Each row has a class, written after it.
[-297 -107 -303 -333  160 -197  128 -295 -163  128 -156  -27  -29  -59
  -20 -251  178 -107 -260   38  -86  255 -108   96  102  160 -455   13
  185 -141 -464  -30 -374  210  113 -208]
gab
[ 187  -54 -368 -264   65   -4  201 -389  -69  326  102 -122  -20  -17
  -77   32  308  -55 -173   15  179   78  134 -167  113   84 -256   56
  597 -142 -741 -172 -206  -50  112 -130]
Tanep
[  13   -6 -532 -475  -16  106  193 -409   -8  301 -187 -263   48    8
 -104  -53  412 -126   29  145   49 -132 -120 -158  140  375 -202  189
  288  -97 -655 -321 -271 -297   79  -77]
geke
[-227  -60 -143 -115  253    2  -30   79    8 -104  108   50   67  -67
  -58  -63  -23  126  153  322 -105  224  -74  -95  280   78 -110  -28
   97  135   -2   82  -57   63   44   23]
Rupu
[ 131  212 -370 -403   53  -56  110 -382 -103  339  118 -285  236  178
 -139 -106   89 -101 -209   79   73  181   13   59   90  378 -162  -95
  155 -209 -518 -382  -48   69  -99 -270]
Tanep
[ -18 -159 -422 -899  371  -26  110 -278 -356  240 -104 -172  -79  172
  -75  -41  201   -6 -296   38  180   86 -100  -28   66   64 -286  137
  285 -274 -561 -457 -237  105  -69  -28]
zoz
[-325 -260 -129  -45   24 -231  135   19 -102 -270  -59 -183   79   24
  102  -23 -119  198  110  219 -127  303  -88   41  322  174  -92  -58
  -10  240 -144  157  -28  115   30 -118]
Zakad
[-244  -29 -429 -242   -6 -115  134 -256 -141   26  -23 -184  293  150
    9 -168  215 -123 -263  151   72   -2  -84   43   44  274 -329   97
  -60 -154 -355 -306 -359  -81   15 -193]
Zakad
[ -89  -92   21  -84  385 -170  -78 -161   47 -226 -105  110   44  115
   28  -84  -92  145  -98  372 -212   38 -129  103  120   -1 -248 -197
 -198   91  214 -103 -199   40  159   18]
gab
[ 238   71 -219 -554  188   -3  134 -410 -431  381   30 -371   17  410
 -176 -115   85 -200 -195   57   47  374  -67   63   53  224 -333 -102
  166 -418 -436 -274  -66   25 -199 -382]
zoz
[  31  -77 -393 -463   81  -64  -19 -357 -214  212 -187 -378  105  296
  -82  -37  173 -110 -168  179   70  265 -126  -36  143  300 -274  -53
  318 -158 -518 -152 -201  -71  -92 -231]
zoz
[-337 -273  -62   -5  207 -135  -89   66  -52 -281 -100  -37   67  -62
  239 -191   46    5   98  248 -324  313  -98   26  165  375 -241   49
 -244  237 -271  304 -211 -100 -117    1]
Rupu
[ -46   -1 -333 -185  -77  -58  -43 -440 -180  115 -188 -203  108   -4
  -88 -189  261 -222 -292  -36 -177  392  -20  163  238  483 -385 -193
  155  -72 -585 -119  -76   -8 -101 -254]
zoz
[  67    2 -398 -567  156  -22  215 -239 -242  276   13 -162   68   21
 -149 -106  250  -96 -213  -16  119  149  -40   55  177  202 -241  124
  311 -102 -689 -237 -263  182  -33  -83]
Tanep
[ -28 -360   30   42  289 -100  -49 -159 -107 -207  -82   64 -248  137
  104  -20 -153  203 -187  208 -185  192 -116  174   50  130 -268 -224
 -101   90 -183   34 -150  -90  177 -113]
Zakad
[-159  -36   57 -170  281   -4   45 -130  134 -196   46   29 -151 -153
  -30 -332  276  -12   61  299 -224   74   -4   -9  315  187 -188   53
  276  144   56  131  -78 -273  332  266]
Tanep
[-116 -549 -321 -174  212 -252 -323 -163   90 -621  -82 -111   25 -311
  181   53  231  244   27  -10   57  138 -294  -55  208    3  -73  136
  544  279   59  113 -290 -268  179   45]
bele
[ 156  -83 -322 -214 -135 -374  330 -245 -235  154  187 -435  453  353
  -56  -24   40  -52 -383  294 -142  147  133  278   24  425 -283 -282
  295  -67 -464 -278   32  -23  267 -351]
faz
[-271 -140  -31 -147  204  -98  -83  -64 -186 -209  -81 -114  -91  252
  -58  -71  -42  -74   42  167 -231  464 -152  136  258  386 -400   40
  105   79  -74  133   56 -154  -92 -106]
faz
[  89  237 -295  242  -33  165  157 -119 -107 -132   10 -164   27   -2
 -269  -63  153 -218  234  299 -344  228  -90 -122  244  319   34 -224
  368  489 -256  -13    6 -214 -103 -304]
Pami
[-374  148  -12   33  362  -43 -380 -158   78 -173  -91  210  -23   51
   92 -169  101 -137 -323  497 -401  233 -162  -20  -26  373 -625 -247
 -233  150 -116   56 -204 -332   15   36]
Veza
[-349    2  -26 -100  310   84   85   85   94  -39  272   38   91   14
  -97 -305 -121   96  124  184 -207  560  171  -73  468  427 -357  -10
  218  255   67  235  198  289   -7  -41]
Rupu
[  35   -4 -363 -657  153   65  130 -515  -94  360   36 -282  -62  175
   12 -195  220  -33 -270  -40  231  207   40  -19  169  213 -322  112
  427 -271 -531 -321  -42  -25  -29 -181]
venun
[-258 -329 -189 -102  244 -118  217  241 -322 -451   62   35  177   12
    5 -142  198   47  514  237 -167  230  -84  179  483  -97  -49  433
  223  245  239    4 -257  227  -53  -97]
berov
[  16  -81  -93 -188  140   61   46   56  -79   -6  230 -107  -90  251
   77   16 -252  169  145  333 -119  109   70 -133  181   84 -195   11
  153   70   42  -13   81  -10  162 -227]
ger
[ 125 -189 -500 -531  196  169  183 -447   60  448  -11 -241  -94  194
 -143    8  140   78  -35 -119  383   11 -195  -62  170  -40   31  285
  475 -207 -504 -229 -411  147  -12 -244]
Rupu
[  28  -82 -120  218  -30  -38  128   29  111 -401   79   58   33  -39
  204  -27  -87  317  361  507  108  172  124  117  548  -44  105  250
  224  349  298   62   14 -117   84  145]
berov
[-183  -41  -99 -376  -33  112   34 -138  -47  -76  -74   49 -232  -98
 -104  124  -53   99 -132  388   67  125  -82 -214  257 -119 -326   39
   46  -87   45  125 -381  174   98  211]
Rupu
[ 302   -5  -20 -542  307  214  -23 -138  -18   59  109 -177 -552    7
 -500  201 -211 -241 -106  261  -20 -534   91  -84   83 -221  -23   47
  117 -171  203   10 -312 -167  223  412]
venun
[  30 -231   11 -109  261 -191 -127   18 -114 -229  -67   29 -132 -161
  -41    4   81   42  179  199 -305  208 -162   74  292  221 -156  -41
  173  175 -218  203  -28 -179   98  128]
geke
[ 105  136 -284 -280   27  116  113 -521  -80  160  -93 -103   -7   34
  -29 -266  368  -47 -112  -17  161  178  -85   53  165  136 -230   19
  170  -69 -526 -234 -303  -62  -82 -207]
Rupu
[  88 -269 -344 -436  127  -82  369 -380 -357  192  -47 -306   48  266
   21 -212  141   -1 -222 -114  -26  398   34  264  107  256 -258   40
  442 -133 -530 -301   31   94  107 -400]
gab
[  -5 -120 -203 -443   92 -114   74 -372 -132  288 -169 -198 -165  193
  -59 -132  258  -38 -171   73   55  129 -162  113  214  356 -329   62
  244 -161 -600 -186 -150  -47   15 -182]
Veza
[-118 -141  -73 -106  354 -187  -74  -85 -179 -149   52  -56  -66   45
    2 -148 -131  120  -43  289 -201  442  105  101  277  431 -212 -217
  236  129 -384   35  121    3  124  -13]
Veza
[   7 -107 -362 -637  170   -9   12 -450 -202  199 -201 -438   60  163
   10 -173  208 -115 -258    2  113  308  -88  -18  124  329 -317    8
  319 -181 -522 -137  -62 -163  -42 -115]
bele
[-256 -187  -88  -12  129  -58  103  -74   86 -206  -36  267 -194  142
  114 -113   38  -15  -86  159 -320  118 -181  187   86   11 -322  266
  -98  155  123   96 -489   11  -67  -81]
Pami
[  65 -292 -124   98  181   62  223   15 -135  -87   61   76 -101   86
   -1  164 -137  200  200  258  -88  107 -129   46  153  -41   -5   32
  272  208  -52  -13  -85  125  212 -211]
venun
[ -45  -69 -245 -709   20   57   82 -324 -239  412 -112 -471   97  190
  -50 -147  261 -158  -55   30  138  -66 -111 -220  154  169    7  102
  283 -423 -519 -233 -140  123  166 -135]
Zakad
[ 225   41  -48   49   18 -212  -87 -204 -163 -208 -299  113 -239  -64
  -71  199 -329   12   -5  610 -147  197  200  440  333   80 -333 -293
  495  285  185 -160  258  158  320   -8]
venun
[ -99  101 -163  177  213   84  203  -79  265   18  126  301   65  -67
    2    7   67  168  -23  245   37   25 -139  -37  176   81 -122   93
   -9  357 -264   49 -376   95   37   54]
faz
[-157  -99 -265   64  258   24   24   18   29 -216  158   19  145  173
  -17  -74  -57  104  205  378  -93  233  -37  102  281  321 -209  126
  134  273   33  -25  -92 -109  -25 -142]
venun
[-116 -344 -293 -190  260   -9  105   31   19 -167  254   31  -54   97
  119   26   51  215    0  431 -148  119 -163  -18  240   41 -349  196
  165  230 -133   80 -345 -159  124 -111]
Pami
[  68  -40 -287 -688  132   -6  132 -469 -245  288 -166 -509   10  237
 -106 -169  232  -59 -160  -13   75  408  -25  -33  254  248 -230 -109
  278 -239 -628 -118  -83    2 -158 -168]
ger
[-318 -363 -127   -7  287  -25   -2  149  -86 -214   86   80   18  115
  -79 -128   11  110   94  273 -111  237  -92   73  436  231 -314  167
   63   46   14  108 -101  -31   98   37]
Pami
[ 130  235 -323 -354  146   45   -2 -649  116  149 -139 -119   72   83
    6 -247  166 -102 -266  -28   58  162 -125   31  -24  363 -266   19
   94 -111 -363 -251 -369  -92  -43 -154]
gab
[-107  -97   31 -241   40  -13  248  -33  -79  -52  147 -260  114  104
   88 -251   42  160  266   92 -192  202  107 -192  367  235  -86  -11
   80   29  -36   61  187   58  167 -123]
ger
[ 177 -159 -352 -434   85  -42  -37 -459 -315  139 -115 -430   -6   88
   76  -77  237  -96  -33   80  156  226 -139  -52   58  202 -119   15
  572 -258 -478 -251  -72 -173  123 -343]
zoz
[-123    2  -65 -334  366   -3 -110  -43 -173  -38  159 -109  126  466
  -62 -380  -15   25  102  527 -184  285  -60  155  322  501 -531   -9
  147   71   25  -64  -37  -30  169 -285]
bele
[  -4 -104   28 -126   21 -152 -130 -203  -21 -411 -232   -5 -198  254
  128 -129  -47   77  -67  -39 -213  432  -53  394   88  213 -202   39
  -21  174  100   60  -47 -230 -264    3]
Pami
[-286  -46 -220  -67  130   19  137 -268 -225  217 -110  -53  128  263
   66 -249  346 -216 -110  239 -182  333  -70  111   42  343 -416   15
 -154 -160 -535 -209 -279    5 -241 -381]
Tanep
[  52  -90 -353 -420  -31  -20  164 -479  -81  212 -143 -121   74   86
   30 -132  243   12 -192  -43   -4  160 -104  176  139  254 -294   82
  237 -155 -442 -321 -214   75  115 -229]
geke
[ -44  -77  -32  136  139  -23  155 -173   20 -249   23  193 -238  -20
   77  -31   16  184   57   87  -52  323 -135  166  238   56 -305   98
  111  356 -195  114  -86 -181  -52 -103]
Rupu
[-171 -288 -141 -272  363  -97   65 -331  -25 -197 -152   32 -111   25
  297 -264  -48   10    8  173 -388  318 -140  112  200  257 -520  146
   -8   99  115   52 -312  108  158 -221]
zoz
[ 131   74 -279 -525  -43  -12  -10 -555 -247  213 -123 -481  115  356
  -17 -149  191  -93 -240  159  103  165  -16   34  208  220 -158 -111
  160 -324 -595 -304  -50 -270   10 -119]
geke
[  69  -37 -379 -471   99  -17  213 -477 -214  179  -88 -346   89  118
  -14 -161  297 -143  -89 -116   15  189 -147  -65   84  298 -110   68
  295 -176 -521 -314 -166  -46  -48 -275]
faz
[  39  136 -437 -784  158   52   28 -462 -209  346 -114 -381  -94  253
   53 -133  118 -176 -370  200   24    1    7  -97  -94  255 -289  -36
  306 -292 -537 -511   15 -305   96 -170]
ger
[-158 -155 -208 -399   63  199  107 -621  -49  302 -203 -250 -229   24
   15 -214  367 -160 -144  -55 -129   63 -245  -94   75  416 -123   47
  157 -216 -756 -162 -330  -50  131 -265]
Zakad
[ 197 -360 -493 -346   91 -129  102 -450   40  240   46 -300   50  -32
   81 -228  304   16  113 -217  144  194  -52   13  249  375 -253  323
  615 -241 -506  -36 -260 -165  187 -307]
geke
[ 248 -113 -363 -459  271  -57   48 -551 -287  265  -34 -375 -145  349
  -70  -42   -8  -90 -332  -34   90  285   33  214  -39  370 -170 -115
  406 -270 -761 -388   42 -252   -6 -267]
faz
[-331 -165  -77  -72  306 -112   72 -107 -106 -184 -122   98  -68  153
  107 -124   35  -38  -52  139 -353  378 -161   21  139  277 -551   61
  -59  148 -139   65 -109 -104  -60 -143]
Tanep
[ -67 -219 -189  -82  223  -29  201 -123   88 -240   41   87  -37    1
  116  -85   82  151   92  145 -134  190 -118   53  259   51 -254  229
  154  271   37   62 -268  -51   40  -40]
Pami
[-302    4 -274 -181  -95 -141   -7 -188  242 -289 -137 -104   79  -23
   -4    9  143  142  194  307  136    8 -243  -68  578   -7  -80  280
   94  265   85   43 -383   17  -88   86]
Tanep
[  24 -247 -354 -474   54   82  150 -442 -136  300  -91 -301 -111  250
   67 -173  289  -32 -152   80   59  208  -54   -2  194  224 -273  155
  383 -285 -561 -168 -178 -194  133 -214]
Tanep
[-324  150   65  338   94  -70 -234  411  189 -139  369  -20  154  247
 -121 -120 -313   98  130  268 -315  393  -69  186  287  606  -81 -137
 -159  462  -40  363  360 -153 -246 -158]
berov
[ -15 -210 -167 -203  124  -17   51  -64  -51 -169  210 -113 -173  175
 -170  -42   21  147  139  230   30  163   82  163  434  169 -105  166
  515  109  -34 -109   66 -126  140  -52]
Tanep
[-165  -58   80  -61  263   -6  165  -44  174  -84   46  208 -162 -230
  109 -114  197  202  113  112  -96  105 -143   34  278   35  -71  122
   62  431 -223   91 -132  147  -46   82]
geke
[ -86  -92 -122   66  243  122  288 -108   83 -118  -43  153   40   29
  132 -158  185  186  173  190 -125  138 -201  -20  309  -54  -30  162
   66  315   75  -23 -173  -20  138  -26]
Veza
[ 295  -89 -589 -259 -291 -147  467 -403  -67  204  270 -170  221 -102
  298  170  -40   51  -47 -120    4  -41   13  -41 -153  -37  374  353
  679 -243 -360 -420 -160  108  356 -373]
berov
[ 265   18 -146 -553  235  -90  -65 -626 -174  159  -68 -131 -302   63
  -54 -273  245 -127  -79  179  -54  303   14  252  255  370 -405  -13
  465 -266 -323 -313  -92  -90   72 -211]
Zakad
[-145  118 -233 -567  -81 -110   81 -451 -198  416 -162 -344   95   -8
  -91 -190  234 -267 -480   50  -78   71   68   86  -80  303 -293 -294
  145 -286 -714 -290  -70  188  100 -195]
Rupu
[  38 -276 -450 -721  206  198  283 -542 -269  295  142 -106 -449  134
 -186   -7  229   -5 -114  -51  143  108 -159  -32   97   71 -183  324
  504 -433 -455 -523 -440  139   -1 -387]
Zakad
[-228 -186    2  -49  138 -146    3  -87  101 -161 -191   71  -46  -32
   37 -106    9   86   49  262 -201  209 -115   68  395  229 -189   63
  136  176   29  164  -68   90  165  104]
gab
[  79  -79 -279 -587   28 -126 -133 -342 -279  288 -156 -450  139  215
   35 -189  212 -151 -287  153   13  198  109   26   57  271 -295 -230
  332 -259 -501 -213   22   -5   33 -235]
bele
[   6  178 -372 -632   46  -19   36 -438  -85  405   -8 -356   80  290
 -168 -164  122 -161 -228  179   92   31   49  -59    4  419 -300  -20
  330 -337 -469 -386  -94  -44   84 -243]
gab
[ 254  -96 -378 -702  150  -57   21 -448 -213  286 -183 -465   94  167
  140 -200  268 -113 -139  -75  148   97   33    8   -8  165 -316   99
  451 -264 -477 -207 -105 -184  214 -164]
Veza
[ -69 -227 -119 -150  135  111  137 -226  -20   10  -17 -105  -82   60
   50   31 -142   35  178  300 -210  259  -22  -66  281  246 -201  128
  218   17  -16   74 -121  144  200 -127]
geke
[ -69 -141    7  -57  153  -95  -41  -77  -70 -235   -2   10  -58   77
   91  -22  -44  166   33  343 -147  310 -133  167  254  199 -193  -47
   53  194  -24   48  -18  -40   30  -65]
zoz
[ 246  -41 -229 -476  165 -233   66 -303 -363  286   88 -251   87  336
  -38 -152  152  -11 -264  140  165  223   73  232   40   90 -211 -136
  528 -241 -513 -360   22   42   65 -328]
bele
[-451    9  -21 -115  426 -161   16 -102 -447 -276 -349 -146   -2  134
   -8  -69 -108 -173  -59  256 -429  507 -320   73  -39   35 -233 -393
 -150  268 -231   73 -133  195 -145 -257]
faz
[-167 -105 -239    2  236  -11  108    6  102  -89  187  169   59    0
 -114  -38 -174  213   36  307 -178  265  -60   78  342   92 -178  -28
  113  241   70   59 -268  320  105  -96]
geke
[ -17   22 -296 -378   48  -48   63 -387 -176  213  -46 -342   67  158
   12 -219  208 -104 -226   72   41  240   24   28   87  304 -218 -106
  233 -159 -637 -204  -63  -87  -55 -225]
Pami
[ 118  -86 -329 -411  125 -109   19 -255 -193  190  -10 -211  122  191
  -49 -126  216  -38 -206  144  -25  274   14  144   57  220 -240 -120
  309 -160 -377 -219 -120  -31  -31 -212]
zoz
[-253 -227 -138   39  205   13   81 -131  -51 -140  -34  -52 -119  213
   36 -158  -46  206  162  257  -90  505 -136  104  498  349 -257   70
  173  224 -172  111   18  -46   16 -200]
Veza
[  43   53 -314 -470  120  -25   70 -344 -114  260  -36 -269   27   76
  -64  -74  203 -175  -63  -43  -33   87 -154 -169   20  163 -209   31
  316 -146 -418 -185 -177   12   -1 -285]
Tanep
